Below is a small trained network, with its code and all its weights. Each question gives an input and a class and asks what happens when units are switched off, that is, made to give their printed mean instead of their output.

import numpy as np


def w(rows, s, z=0):
    codes = np.array(rows[::2]) - 128.0
    scale = np.full(codes.shape[1], s)
    scale[-1] = z or s
    return codes * scale


def norm(h):
    return h / np.sqrt((h * h).mean(-1, keepdims=True) + 1e-5)


def f(y):
    return np.maximum(y, 0)


def log_softmax(a):
    a = a - a.max(-1, keepdims=True)
    return a - np.log(np.exp(a).sum(-1, keepdims=True))


def net(x, mask):
    res = np.array(x, float).reshape(1, 2) / 4 @ E
    u = 0
    for l in range(2):
        y = f(norm(res) @ A[l][:, :-1].T + A[l][:, -1])
        res = res + np.where(mask[u : u + 10], y, B[l][:, -1]) @ B[l][:, :-1]
        u += 10
    return log_softmax(norm(res)[-1] @ U[:, :-1].T + U[:, -1])


A, B = {}, {}
E = w([
[2,118,153,76,81],'x0',
[132,156,97,197,141],'x1',
],0.0096)
A[0] = w([
[107,4,210,74,124,121],'L0N1',
[211,153,44,164,73,223],'L0N2',
[119,194,34,98,187,180],'L0N3',
[242,46,212,22,156,90],'L0N4',
[137,151,161,84,133,78],'L0N5',
[177,61,116,107,191,75],'L0N6',
[204,65,138,70,221,36],'L0N7',
[149,2,189,39,130,26],'L0N8',
[78,95,117,154,62,89],'L0N9',
[53,150,238,96,56,3],'L0N10',
],0.0076,0.0042)
B[0] = w([
[148,58,55,99,176,200],'L0N1',
[51,152,150,100,34,255],'L0N2',
[151,111,40,1,109,184],'L0N3',
[121,66,21,109,182,212],'L0N4',
[93,107,105,159,64,138],'L0N5',
[165,172,199,151,41,165],'L0N6',
[103,218,210,207,48,176],'L0N7',
[129,30,28,85,141,177],'L0N8',
[212,87,145,72,173,175],'L0N9',
[180,194,178,187,148,205],'L0N10',
],0.0071,0.0067)
A[1] = w([
[83,192,55,149,162,1],'L1N1',
[117,85,118,212,189,139],'L1N2',
[147,203,86,157,126,177],'L1N3',
[117,198,171,99,48,75],'L1N4',
[166,164,88,122,206,163],'L1N5',
[81,117,247,124,139,81],'L1N6',
[175,124,137,140,202,123],'L1N7',
[82,98,113,120,152,193],'L1N8',
[185,144,139,237,114,112],'L1N9',
[60,82,155,154,164,103],'L1N10',
],0.014,0.0051)
B[1] = w([
[155,103,4,60,222,175],'L1N1',
[131,108,194,123,70,139],'L1N2',
[181,119,114,137,178,254],'L1N3',
[93,74,161,147,117,247],'L1N4',
[95,52,121,188,86,171],'L1N5',
[174,150,167,131,88,186],'L1N6',
[111,71,147,208,67,149],'L1N7',
[144,178,162,130,137,215],'L1N8',
[132,231,167,57,124,206],'L1N9',
[193,238,119,98,111,174],'L1N10',
],0.014,0.0075)
U = w([
[198,210,240,83,67,77],'0',
[153,90,22,66,193,239],'1',
[81,73,156,143,61,244],'2',
[1,146,106,202,185,2],'3',
[31,161,109,208,175,2],'4',
],0.016,0.0073)

Each question gives the input, the list of numbers given to net, and the class t.
The units are the neurons (one row each of A and B). Each row of codes is followed by its name. A weight is (code - 128) times the scale printed after its matrix; where a second scale follows, it is the last column's (A, B and U).
mask holds one flag per neuron, layer by layer. A switched-off neuron (its flag False) gives its mean, the last column of its row in B, instead of its output. The means were averaged over made-up inputs and are rounded, as every weight is.
A unit's drop is (log p(t) with every unit on - log p(t) with that unit switched off) / (log p(t) with every unit on - log p(t) with every unit switched off).
The circuit of an input: a set's keep is (log p(t) with only the set's units on - log p(t) with every unit switched off) / (log p(t) with every unit on - log p(t) with every unit switched off). Starting from the 12 units with the biggest drops (on a tie, the unit counted first), units are removed one at a time, each time the one whose removal leaves the highest keep (on an exact tie, the one counted first), for as long as the keep stays at least 0.8.
units of the circuit, in order: the units of the circuit, biggest drop first
most important unit: the unit with the biggest drop
top k neurons: the k neurons with the biggest drops, biggest first
k most important neurons of layer l: the k neurons of layer l with the biggest drops, biggest first
drop of u: that unit's drop, to one decimal
input [-2,-8], class 1: top neuron -> [L0N8]
input [-1,3], class 2: top 3 neurons -> [L0N2, L0N4, L1N4]
input [0,-4], class 1: 2 most important neurons of layer 1 -> [L1N4, L1N6]
input [-2,3], class 2: top 3 neurons -> [L0N4, L0N2, L1N4]
input [0,0], class 2: top 3 neurons -> [L0N4, L0N1, L0N8]
input [-2,-1], class 2: top 2 neurons -> [L0N2, L1N4]
input [3,-4], class 1: top 4 neurons -> [L0N8, L1N4, L0N1, L1N6]
input [6,8], class 1: top 2 neurons -> [L0N2, L1N1]
input [-3,-2], class 2: top 3 neurons -> [L0N2, L1N4, L0N10]
input [-2,-3], class 2: top 3 neurons -> [L1N1, L1N3, L0N3]
input [-3,-8], class 1: 2 most important neurons of layer 0 -> [L0N8, L0N10]
input [8,8], class 0: top 2 neurons -> [L0N4, L0N1]
input [0,-7], class 1: top 2 neurons -> [L0N8, L1N4]
input [-8,0], class 0: units of the circuit, in order -> [L1N9]
input [-3,-1], class 2: 2 most important neurons of layer 0 -> [L0N2, L0N10]
input [0,2], class 2: 2 most important neurons of layer 0 -> [L0N4, L0N2]
input [7,-6], class 0: 2 most important neurons of layer 1 -> [L1N1, L1N8]
input [3,1], class 2: 2 most important neurons of layer 0 -> [L0N10, L0N9]
input [-8,2], class 0: drop of L1N9 -> 0.5
input [2,7], class 1: drop of L0N1 -> 0.0
input [5,7], class 1: most important unit -> L0N2
input [-7,3], class 0: drop of L1N9 -> 0.4
